Below are the code and all the weights of a small trained network. Each question names an input and a target symbol and asks about switching units off, where a switched-off unit gives its printed mean instead of its output.

import numpy as np


def w(rows, s, z=0):
    codes = np.array(rows[::2]) - 128.0
    scale = np.full(codes.shape[1], s)
    scale[-1] = z or s
    return codes * scale


def f(y):
    return y / 2 * (1 + np.tanh(0.7978845608 * (y + 0.044715 * y**3)))


def softmax(a):
    e = np.exp(a - a.max(-1, keepdims=True))
    return e / e.sum(-1, keepdims=True)


def log_softmax(a):
    a = a - a.max(-1, keepdims=True)
    return a - np.log(np.exp(a).sum(-1, keepdims=True))


def net(x, mask):
    ids = ['βδεζηθλμτφψ'.index(c) for c in x.split()]
    T = len(ids)
    res = E[ids] + P[:T]
    u = 0
    for l in range(3):
        r = res
        for j in range(2):
            rows = slice(3 * j, 3 * j + 3)
            q, k, v = (r @ M[l][rows].T for M in (Q, K, V))
            z = softmax(np.where(np.tri(T) > 0, q @ k.T / 3**0.5, -1e9)) @ v
            o = O[l][rows]
            res = res + np.where(mask[u + j], z, o[:, -1]) @ o[:, :-1]
        u += 2
        y = f(res @ A[l][:, :-1].T + A[l][:, -1])
        res = res + np.where(mask[u : u + 4], y, B[l][:, -1]) @ B[l][:, :-1]
        u += 4
    return log_softmax(res[-1] @ U[:, :-1].T + U[:, -1])


Q, K, V, O, A, B = {}, {}, {}, {}, {}, {}
E = w([
[81,60,15],'β',
[192,134,109],'δ',
[129,138,160],'ε',
[122,61,248],'ζ',
[150,177,80],'η',
[117,56,35],'θ',
[179,171,148],'λ',
[117,49,177],'μ',
[115,116,201],'τ',
[102,76,127],'φ',
[158,181,38],'ψ',
],0.015)
P = w([
[93,180,176],'0',
[186,1,84],'1',
[122,191,152],'2',
[196,11,75],'3',
[118,199,153],'4',
[197,41,40],'5',
[116,204,157],'6',
[186,47,43],'7',
[131,198,151],'8',
[185,26,61],'9',
[126,201,153],'10',
],0.0099)
Q[0] = w([
[149,145,124],'0.h0',
[134,126,117],'0.h0',
[143,125,127],'0.h0',
[111,131,160],'0.h1',
[128,7,139],'0.h1',
[121,97,112],'0.h1',
],0.018)
K[0] = w([
[255,119,140],'0.h0',
[134,88,94],'0.h0',
[229,125,152],'0.h0',
[39,58,85],'0.h1',
[210,171,127],'0.h1',
[139,81,32],'0.h1',
],0.0096)
V[0] = w([
[128,211,161],'0.h0',
[81,116,147],'0.h0',
[128,119,149],'0.h0',
[136,69,100],'0.h1',
[143,113,114],'0.h1',
[2,136,134],'0.h1',
],0.009)
O[0] = w([
[218,212,95,12],'0.h0',
[198,255,132,117],'0.h0',
[188,102,6,147],'0.h0',
[139,153,145,188],'0.h1',
[132,105,6,155],'0.h1',
[180,147,87,6],'0.h1',
],0.0058,0.0027)
A[0] = w([
[88,174,43,225],'0.n0',
[36,174,228,18],'0.n1',
[64,255,144,118],'0.n2',
[96,76,33,4],'0.n3',
],0.0088,0.0028)
B[0] = w([
[118,67,70,226],'0.n0',
[137,77,201,199],'0.n1',
[3,133,154,197],'0.n2',
[188,209,245,251],'0.n3',
],0.0076,0.0027)
Q[1] = w([
[41,237,151],'1.h0',
[98,167,180],'1.h0',
[41,159,105],'1.h0',
[57,179,21],'1.h1',
[104,228,97],'1.h1',
[2,219,234],'1.h1',
],0.0079)
K[1] = w([
[145,82,121],'1.h0',
[178,158,247],'1.h0',
[155,92,196],'1.h0',
[135,153,52],'1.h1',
[154,115,99],'1.h1',
[158,181,91],'1.h1',
],0.011)
V[1] = w([
[146,254,80],'1.h0',
[120,8,157],'1.h0',
[73,119,131],'1.h0',
[126,135,204],'1.h1',
[92,38,174],'1.h1',
[168,210,190],'1.h1',
],0.0081)
O[1] = w([
[213,169,211,54],'1.h0',
[236,172,219,189],'1.h0',
[103,19,178,143],'1.h0',
[255,124,140,213],'1.h1',
[70,135,124,253],'1.h1',
[214,147,141,137],'1.h1',
],0.0064,0.0062)
A[1] = w([
[144,65,145,215],'1.n0',
[5,179,95,15],'1.n1',
[110,229,171,254],'1.n2',
[103,153,162,59],'1.n3',
],0.017,0.0031)
B[1] = w([
[146,186,57,255],'1.n0',
[117,88,81,190],'1.n1',
[107,220,172,175],'1.n2',
[156,174,251,136],'1.n3',
],0.012,0.0098)
Q[2] = w([
[204,18,94],'2.h0',
[87,159,184],'2.h0',
[165,56,145],'2.h0',
[108,227,2],'2.h1',
[170,200,85],'2.h1',
[102,86,147],'2.h1',
],0.0078)
K[2] = w([
[63,177,113],'2.h0',
[186,183,66],'2.h0',
[173,217,78],'2.h0',
[36,116,94],'2.h1',
[127,3,125],'2.h1',
[65,120,73],'2.h1',
],0.0068)
V[2] = w([
[114,194,28],'2.h0',
[108,218,118],'2.h0',
[31,75,191],'2.h0',
[118,180,29],'2.h1',
[254,31,71],'2.h1',
[153,166,214],'2.h1',
],0.0068)
O[2] = w([
[120,102,84,219],'2.h0',
[125,153,2,195],'2.h0',
[152,151,82,61],'2.h0',
[207,124,26,255],'2.h1',
[160,167,106,151],'2.h1',
[141,58,113,31],'2.h1',
],0.0079,0.0063)
A[2] = w([
[142,20,2,86],'2.n0',
[87,184,99,184],'2.n1',
[154,188,38,75],'2.n2',
[143,21,150,254],'2.n3',
],0.0066,0.0093)
B[2] = w([
[130,99,251,254],'2.n0',
[88,100,74,201],'2.n1',
[70,155,178,227],'2.n2',
[208,81,86,167],'2.n3',
],0.014,0.011)
U = w([
[73,142,45,168],'β',
[111,242,107,82],'δ',
[110,163,186,2],'ε',
[235,185,148,151],'ζ',
[97,179,136,106],'η',
[160,59,41,189],'θ',
[138,41,174,60],'λ',
[151,76,99,172],'μ',
[147,211,12,217],'τ',
[73,113,158,27],'φ',
[185,119,44,162],'ψ',
],0.011,0.0074)

Each question gives the input, a string of symbols that net reads in full, and the target symbol t.
The units are the heads (3 rows each of Q, K, V and O) and the neurons (one row each of A and B). Each row of codes is followed by its name. A weight is (code - 128) times the scale printed after its matrix; where a second scale follows, it is the last column's (O, A, B and U).
mask holds one flag per unit, layer by layer, with each layer's heads first. A switched-off unit (its flag False) gives its mean, the last column of its rows in O or B, instead of its output. The means were averaged over made-up inputs and are rounded, as every weight is.
A unit's drop is (log p(t) with every unit on - log p(t) with that unit switched off) / (log p(t) with every unit on - log p(t) with every unit switched off).
The circuit of an input: a set's keep is (log p(t) with only the set's units on - log p(t) with every unit switched off) / (log p(t) with every unit on - log p(t) with every unit switched off). Starting from the 12 units with the biggest drops (on a tie, the unit counted first), units are removed one at a time, each time the one whose removal leaves the highest keep (on an exact tie, the one counted first), for as long as the keep stays at least 0.8.
units of the circuit, in order: the units of the circuit, biggest drop first
top k neurons: the k neurons with the biggest drops, biggest first
top k neurons in layer l: the k neurons of layer l with the biggest drops, biggest first
heads that matter: for each layer, one digit per head in row order, 1 if its drop is at least 0.15 and else 0, layers parted by /
input β η ζ λ, target τ: heads that matter => 10 / 01 / 01
input λ δ δ ζ ψ, target φ: heads that matter => 00 / 00 / 01
input τ φ ζ ε ζ θ, target ζ: heads that matter => 00 / 01 / 00
input β ψ μ β, target τ: units of the circuit, in order => [0.n3; 1.n1; 2.n0]
input μ η ψ φ ζ δ ζ ζ ψ δ, target ζ: units of the circuit, in order => [0.n1; 1.h1; 2.n1]
input ζ ψ ζ ε, target ζ: top 2 neurons => [1.n2; 2.n1]
input ζ ψ η ζ ζ η ζ η δ ε, target ζ: units of the circuit, in order => [1.h1; 2.n1]
input ε φ η λ η φ, target λ: top 3 neurons => [2.n0; 1.n2; 0.n2]
input η ζ τ ζ τ φ η η ζ, target ζ: top 2 neurons => [1.n0; 0.n0]
input β ζ ζ φ, target τ: units of the circuit, in order => [1.n0; 2.h1; 1.n1]
input δ φ ζ β, target ζ: units of the circuit, in order => [0.n3]
input η ψ ζ η ψ ψ, target ζ: units of the circuit, in order => [0.n3; 2.n0; 1.n2]
input ζ φ η η ζ ψ δ η, target ζ: top 2 neurons => [0.n3; 2.n0]
input λ φ φ, target θ: heads that matter => 00 / 00 / 01
input τ φ ζ ε ψ ζ δ θ ψ, target φ: top 4 neurons => [2.n0; 0.n0; 1.n1; 2.n2]
input ζ μ ζ, target ζ: heads that matter => 00 / 01 / 00
input ε μ ζ ζ ψ φ ζ φ ζ η η, target β: top 2 neurons in layer 0 => [0.n2; 0.n0]
input η θ β η ζ ζ β, target λ: top 3 neurons in layer 1 => [1.n0; 1.n1; 1.n2]
input η η λ, target δ: top 2 neurons in layer 2 => [2.n0; 2.n3]
input φ ζ θ η ζ ζ δ, target τ: heads that matter => 00 / 00 / 00
input ψ η ζ τ ζ η β, target λ: top 2 neurons in layer 0 => [0.n0; 0.n1]
input ζ τ δ μ, target ζ: top neuron in layer 1 => [1.n0]
input ζ η ζ φ, target ζ: top neuron in layer 2 => [2.n1]
input δ δ η ψ, target λ: top 2 neurons in layer 1 => [1.n2; 1.n3]
input ζ η ζ μ, target ζ: top 2 neurons in layer 1 => [1.n0; 1.n2]
input ζ η ζ ζ ζ τ, target ζ: top 2 neurons in layer 1 => [1.n2; 1.n0]
input ψ ε θ ζ φ φ ζ μ θ ζ φ, target θ: top neuron in layer 2 => [2.n2]
input ζ η ζ η η φ, target ζ: top 2 neurons in layer 2 => [2.n0; 2.n1]
input ζ ζ η δ δ μ δ ζ ψ μ δ, target τ: top 3 neurons in layer 1 => [1.n1; 1.n3; 1.n2]
input τ ε η ζ η λ, target λ: top 2 neurons in layer 1 => [1.n2; 1.n3]
